Below is a small trained network, with its code and all its weights. Each question gives an input and a target symbol and asks what happens when units are switched off, that is, made to give their printed mean instead of their output.

import numpy as np


def w(rows, s, z=0):
    codes = np.array(rows[::2]) - 128.0
    scale = np.full(codes.shape[1], s)
    scale[-1] = z or s
    return codes * scale


def norm(h):
    return h / np.sqrt((h * h).mean(-1, keepdims=True) + 1e-5)


def f(y):
    return np.maximum(y, 0)


def softmax(a):
    e = np.exp(a - a.max(-1, keepdims=True))
    return e / e.sum(-1, keepdims=True)


def log_softmax(a):
    a = a - a.max(-1, keepdims=True)
    return a - np.log(np.exp(a).sum(-1, keepdims=True))


def net(x, mask):
    ids = ['ΘΦΩδζμπ'.index(c) for c in x.split()]
    T = len(ids)
    res = E[ids] + P[:T]
    r = norm(res)
    for j in range(2):
        rows = slice(4 * j, 4 * j + 4)
        q, k, v = (r @ M[0][rows].T for M in (Q, K, V))
        z = softmax(np.where(np.tri(T) > 0, q @ k.T / 4**0.5, -1e9)) @ v
        o = O[0][rows]
        res = res + np.where(mask[j], z, o[:, -1]) @ o[:, :-1]
    y = f(norm(res) @ A[0][:, :-1].T + A[0][:, -1])
    res = res + np.where(mask[2:18], y, B[0][:, -1]) @ B[0][:, :-1]
    return log_softmax(norm(res)[-1] @ U[:, :-1].T + U[:, -1])


Q, K, V, O, A, B = {}, {}, {}, {}, {}, {}
E = w([
[125,58,80,151,67,137,96,125,109,109],'Θ',
[128,121,165,22,109,223,152,114,150,124],'Φ',
[98,141,194,144,80,49,89,66,100,104],'Ω',
[156,167,70,148,162,57,192,1,107,132],'δ',
[160,151,132,125,131,66,98,193,92,222],'ζ',
[60,214,127,154,124,94,142,180,66,116],'μ',
[98,214,149,188,120,146,91,137,159,188],'π',
],0.0062)
P = w([
[216,189,117,106,3,129,178,136,144,115],'0',
[106,95,117,110,94,113,206,135,149,158],'1',
[173,166,129,113,82,166,128,113,104,137],'2',
[92,102,101,97,131,107,157,137,161,151],'3',
[154,142,145,134,130,149,109,108,95,123],'4',
[85,104,98,104,167,109,124,127,158,140],'5',
[146,132,155,135,173,132,89,131,101,108],'6',
[73,108,86,99,192,107,84,120,158,146],'7',
[131,114,172,140,183,132,81,149,102,112],'8',
],0.0076)
Q[0] = w([
[141,188,190,126,132,111,116,122,113,130],'h1',
[124,125,91,117,156,89,164,72,142,124],'h1',
[55,148,123,74,151,128,212,125,192,147],'h1',
[44,113,95,85,155,110,68,114,155,152],'h1',
[72,105,96,2,167,136,78,30,193,172],'h2',
[29,136,79,97,128,109,118,100,160,81],'h2',
[50,79,45,101,123,62,133,138,202,174],'h2',
[99,129,125,121,121,68,251,157,172,185],'h2',
],0.0081)
K[0] = w([
[159,146,100,127,119,144,155,149,147,148],'h1',
[127,151,114,145,159,93,133,112,111,143],'h1',
[107,176,182,113,167,114,144,115,140,151],'h1',
[105,135,126,113,187,119,81,113,130,136],'h1',
[101,149,134,114,249,123,92,136,132,125],'h2',
[134,139,106,169,196,121,107,122,144,162],'h2',
[92,156,102,188,174,112,107,157,115,151],'h2',
[114,202,132,157,115,129,146,168,119,186],'h2',
],0.011)
V[0] = w([
[146,161,22,169,139,83,160,66,119,166],'h1',
[153,109,130,100,157,152,75,134,122,125],'h1',
[97,137,123,160,99,97,78,159,87,169],'h1',
[113,114,156,171,129,64,90,99,67,118],'h1',
[127,125,96,80,120,77,142,227,28,151],'h2',
[49,123,195,150,99,158,64,188,139,130],'h2',
[57,141,124,136,108,149,201,113,80,3],'h2',
[204,48,161,115,74,87,106,124,158,147],'h2',
],0.0054)
O[0] = w([
[111,85,198,33,100,193,142,214,145,142,240],'h1',
[134,107,118,143,111,97,172,115,127,143,51],'h1',
[126,179,92,74,84,126,113,159,169,136,57],'h1',
[184,157,179,36,91,153,164,85,136,180,10],'h1',
[70,129,195,80,134,181,126,38,2,110,144],'h2',
[83,142,95,138,31,200,180,121,126,65,6],'h2',
[38,179,84,146,126,168,43,127,156,247,151],'h2',
[192,145,107,65,158,99,41,108,142,37,161],'h2',
],0.0047,0.0023)
A[0] = w([
[118,111,141,143,57,98,254,175,179,116,4],'n1',
[123,125,106,71,111,148,157,99,164,130,135],'n2',
[99,172,125,150,108,112,140,151,160,132,84],'n3',
[125,212,180,157,107,92,91,168,112,119,122],'n4',
[159,175,152,128,103,162,113,175,139,154,89],'n5',
[91,114,147,114,76,104,145,155,117,154,104],'n6',
[134,142,126,192,153,151,129,124,114,93,40],'n7',
[157,162,148,106,118,197,145,140,125,124,106],'n8',
[123,145,134,107,127,129,112,106,146,122,108],'n9',
[139,164,116,71,52,138,160,138,191,125,54],'n10',
[93,92,102,182,159,107,142,133,135,92,75],'n11',
[102,87,111,140,149,99,156,140,167,152,46],'n12',
[174,200,103,154,114,48,119,111,101,145,123],'n13',
[159,201,56,162,79,70,160,97,108,145,104],'n14',
[175,139,101,139,100,146,106,130,131,91,67],'n15',
[165,135,145,112,135,104,139,126,143,186,79],'n16',
],0.0095,0.0049)
B[0] = w([
[126,205,72,79,114,186,159,89,254,19,182],'n1',
[161,147,131,189,112,122,144,156,87,102,253],'n2',
[172,96,127,94,166,127,101,142,125,78,152],'n3',
[167,164,93,188,115,42,20,98,101,185,232],'n4',
[155,150,154,154,112,119,168,105,63,85,195],'n5',
[101,142,107,150,165,183,185,122,155,121,188],'n6',
[132,85,185,56,102,103,147,199,139,139,166],'n7',
[111,125,77,143,139,83,110,100,156,163,226],'n8',
[127,96,115,142,133,132,134,138,121,128,167],'n9',
[187,161,199,133,76,66,80,173,136,213,216],'n10',
[170,161,99,174,126,141,149,57,63,93,185],'n11',
[115,124,108,120,137,78,55,122,178,170,192],'n12',
[142,179,97,187,43,123,112,130,110,157,248],'n13',
[202,168,220,131,74,38,107,208,125,211,197],'n14',
[77,116,113,125,187,121,166,107,146,130,191],'n15',
[68,66,105,117,158,151,119,142,162,69,206],'n16',
],0.0077,0.0038)
U = w([
[155,99,228,87,166,135,166,121,64,51,191],'Θ',
[139,199,104,103,102,154,163,131,240,54,117],'Φ',
[118,102,91,137,97,137,144,158,129,122,5],'Ω',
[21,137,162,154,97,197,198,114,105,195,141],'δ',
[77,68,121,71,180,95,73,149,202,166,169],'ζ',
[187,165,174,163,73,82,110,161,103,197,184],'μ',
[132,123,2,210,160,118,94,50,106,98,53],'π',
],0.0049,0.0029)

Each question gives the input, a string of symbols that net reads in full, and the target symbol t.
The units are the heads (4 rows each of Q, K, V and O) and the neurons (one row each of A and B). Each row of codes is followed by its name. A weight is (code - 128) times the scale printed after its matrix; where a second scale follows, it is the last column's (O, A, B and U).
mask holds one flag per unit, heads first, then neurons. A switched-off unit (its flag False) gives its mean, the last column of its rows in O or B, instead of its output. The means were averaged over made-up inputs and are rounded, as every weight is.
A unit's drop is (log p(t) with every unit on - log p(t) with that unit switched off) / (log p(t) with every unit on - log p(t) with every unit switched off).
The circuit of an input: a set's keep is (log p(t) with only the set's units on - log p(t) with every unit switched off) / (log p(t) with every unit on - log p(t) with every unit switched off). Starting from the 12 units with the biggest drops (on a tie, the unit counted first), units are removed one at a time, each time the one whose removal leaves the highest keep (on an exact tie, the one counted first), for as long as the keep stays at least 0.8.
circuit, biggest first: the units of the circuit, biggest drop first
top k neurons: the k neurons with the biggest drops, biggest first
which heads matter: for each layer, one digit per head in row order, 1 if its drop is at least 0.15 and else 0, layers parted by /
drop of u: that unit's drop, to one decimal
input Ω ζ Φ δ Φ Φ Φ Θ Θ, target π: circuit, biggest first -> h1, n10, n14
input π ζ ζ δ, target Θ: circuit, biggest first -> h2, h1
input δ Φ Φ μ Φ π, target Φ: circuit, biggest first -> h2, n1
input δ δ Φ ζ Φ Θ Φ δ δ, target Θ: circuit, biggest first -> h1, n4
input Φ Θ Θ Ω Θ Φ ζ Ω, target Θ: circuit, biggest first -> h2, n4
input Ω π Φ δ Φ Θ, target ζ: circuit, biggest first -> n13, n4, n2
input μ Φ δ Φ ζ Ω Φ, target ζ: top neuron -> n7
input δ δ Φ Θ, target ζ: which heads matter -> 01
input Φ δ Φ Φ Φ Θ Ω Φ, target μ: top 2 neurons -> n10, n2
input Φ δ ζ δ Ω Ω, target ζ: circuit, biggest first -> h1, h2, n16, n13
input Φ Θ Φ Ω μ ζ, target δ: circuit, biggest first -> h2, n6
input δ Φ π δ, target Φ: circuit, biggest first -> n1, h2
input Θ Φ Ω δ, target ζ: circuit, biggest first -> h2, h1, n16
input Ω ζ Θ Ω, target Θ: circuit, biggest first -> h2
input Φ Θ π μ, target Φ: top 2 neurons -> n1, n3
input ζ Φ Φ Φ δ Φ Φ, target Θ: top 2 neurons -> n7, n11
input Θ Φ π Θ Φ Ω Φ Φ, target μ: drop of n2 -> 0.3
input δ Φ Φ δ δ Φ π δ, target Φ: drop of h2 -> 1.1
input Ω δ Φ μ Φ, target π: drop of n8 -> 0.4
input Φ δ δ π Φ δ Φ, target ζ: top neuron -> n8
